Questions about the table below.
1) Which number is the second entry on the diagonal from the top-right corner?
2) Which number is the top entry of the column that holds the smallest entry?
3) Which number is the 1st entry on the diagonal from the top-right corner?
4) Which number is the largest entry in the last row?
5) Which number is the minimum?
6) Which number is the entry in the top-left corner?
7) Which number is the entry directly above -50?
8) Which number is the entry just right of -48?
array([[ 34, -12,  12,  11,  -2,  33,  20,  12, -47,  -3,  -9,  -2],
       [ 41,  10,  15,  -7,  -5,  19,   0,  11, -48,  21, -21,  -1],
       [-13,  24,   1, -25,  -4, -31, -30, -15,  19,  38, -13,  10],
       [-30, -40,   4,   3,   6,  11,  33,   1,  20,  13,   9,   5],
       [ 14, -19,   8,  25,  -9,  11,   8, -30, -40,  -1, -14,  28],
       [-16, -44,   8,  17,   0,  16,  33, -16,  -6,  10,   0,  20],
       [-19,  26, -11, -13,  -1, -34, -31, -12,  32,   3,   2,   1],
       [  0,  33,  -2, -19,  -5, -28, -35, -12,   8,  22, -13,   6],
       [  4, -31,   9,  25,  -7,  14,  19, -28, -32,   4, -10,  28],
       [-10,  31,  -7, -17,  -3, -33, -35, -12,  21,  14,  -6,   4],
       [ -7, -40,   9,  22,  -4,  16,  27, -23, -20,   7,  -5,  25],
       [-23,   4, -10,  11,  -5, -29, -20, -37,  18,  -6,   0,  22],
       [-24,  20,  -5, -18,  -3, -36, -29, -20,  31,  27,  -6,  12],
       [-24, -44,   7,  10,   3,  15,  35,  -8,   7,  12,   5,  13],
       [ 40,  -1,  15,   2,  -4,  28,  11,  12, -50,   9, -15,  -1]])
1) -21
2) -47
3) -2
4) 40
5) -50
6) 34
7) 7
8) 21

[[  8   7  27 -28 -32   6 -26  48  53 -46 -37]
 [ 63  48 -50 -39 -42  20  -6  44 -30  23 -36]
 [ -2   0 -20 -26   4  19  12  -5 -19  23   9]]
The fifth-last entry, reading row by row: 12
The third smallest entry: -42
The first entry in reading order?
A: 8
The 2nd entry on the main diagonal?
A: 48
The largest entry in the first row -> 53
The last entry in the row that holds the smallest entry -> -36
The entry directly above -42 is -32
The largest entry in the last column?
A: 9
The entry directly above -2?
A: 63
The entry directly below the centre entry -> 19
The entry directly above -6?
A: -26
The entry directly above 19?
A: 20
The smallest entry in the first column: -2
The entry directly above -50?
A: 27

Read these off the array that follows.
1) Give the top-left entry.
2) Give the last entry of the largest entry's row.
3) Give the smallest entry in the last column.
4) Give the 4th entry from the end, reading row by row.
5) Give the maximum.
6) Give the centre entry.
7) Give the last entry of the smallest entry's row.
8) Give the entry just right of -39.
[[ 33  -8  17  16  35  38 -16]
 [-39 -37  27 -27  14 -20 -17]
 [-35 -12 -40  13   0 -15  38]
 [-45  -1  35 -19 -49   9  26]
 [ 47  46  -4 -11  -5 -13 -45]
 [ 26  23  42 -37  30  32  16]
 [ 45  23  30  40  -7  32 -46]
 [ 18   3 -14  28 -27  -9  -8]
 [ 49 -45 -19   9  39 -45  16]]
1) 33
2) 16
3) -46
4) 9
5) 49
6) -11
7) 26
8) -37

W =
[[ 44 -34 -28 -17   6  49]
 [ 18  11  29   8  19 -49]
 [ 48 -50  48  52  39  35]
 [-46  47  45  47 -47 -44]
 [ 47  10  46 -15 -49 -42]
 [ 30  37  30 -37  -7  -9]]
Rows and columns are numbered from 0.
Find the entry in row 0 and column 2.
-28
The smallest entry: -50
The top entry of the column that holds the largest entry -> -17
Find the entry in the top-right corner.
49
The entry at row 1, column 0 -> 18
Find the entry at row 2, column 0.
48
Find the entry directly above 45.
48
Find the entry directly below 8.
52
The entry at row 0, column 0: 44
The entry just left of -15 is 46
Find the entry in the bottom-right corner.
-9
Find the bottom-left entry.
30
Find the entry at row 0, column 1.
-34

Read these off the matrix that follows.
1) The top-left entry?
2) The first entry in the row that holds the largest entry?
3) The smallest entry?
4) The entry in the bottom-right corner?
5) The entry directly below 48?
6) The entry directly above 39?
7) The third entry, reading row by row?
8) The second largest entry?
[[ -3  27  40 -49 -40 -46 -31  45 -35]
 [ 48   7 -44  -4  13  43  44   7  17]
 [ 47  47 -45  29  39  28  40 -31  46]
 [-46 -41  44  45  40 -41  11 -25  49]]
1) -3
2) -46
3) -49
4) 49
5) 47
6) 13
7) 40
8) 48

[[-28  -7 -20   1 -31  12 -17  33  37 -34  17 -30 -25]
 [  3  11 -20 -56  -7 -37  -4 -32 -26  21  -6  -2 -21]
 [ 25  20  -8 -45  17 -37   9 -26 -23  45  10  14  -9]
 [ 33   9  25  15  33  -2  19 -29 -34  36 -16  29  36]
 [ 20  10  32  20  33   9  21 -15 -14  37  -4  39  23]
 [-11 -16  15  51   2  35   2  34  30 -25   8  -1   9]
 [ 24  20  -9 -33  19 -27  10  -7  -7  38  26  10  -7]
 [ -5 -13  12  14   2   8   4 -29 -28 -12 -33  -2  27]
 [ 26  25   0 -38  21 -29  13 -30 -25  49   5  20   6]]
The largest entry in the first row -> 37
Which number is the smallest entry in the first row?
Answer: -34
The bottom entry of the column that holds the smallest entry -> -38
Which number is the 2nd entry on the main diagonal?
Answer: 11
The top-right entry: -25
The smallest entry in the first column: -28
Which number is the top entry of the column that holds the smallest entry?
Answer: 1
Which number is the maximum?
Answer: 51
The last entry in the row that holds the largest entry -> 9
The entry just right of 51 -> 2
Which number is the fifth entry, reading row by row?
Answer: -31
The minimum -> -56
The second-last entry, reading row by row: 20
Which number is the second smallest entry?
Answer: -45
Which number is the third entry, reading row by row?
Answer: -20
The last entry in the row that holds the smallest entry: -21
The entry just right of the centre entry: -15
Which number is the entry at the centre?
Answer: 21
The 5th entry from the end, reading row by row -> -25
The entry just left of the smallest entry -> -20
The last entry, reading row by row -> 6
The largest entry in the first column -> 33
The first entry of the largest entry's row is -11
The entry directly below the centre entry -> 2
The bottom-left entry: 26
Which number is the entry directly below the largest entry?
Answer: -33
Which number is the entry just right of -13?
Answer: 12
Which number is the third entry from the end, reading row by row?
Answer: 5
Which number is the 2nd entry on the diagonal from the top-right corner?
Answer: -2
The largest entry in the last row: 49
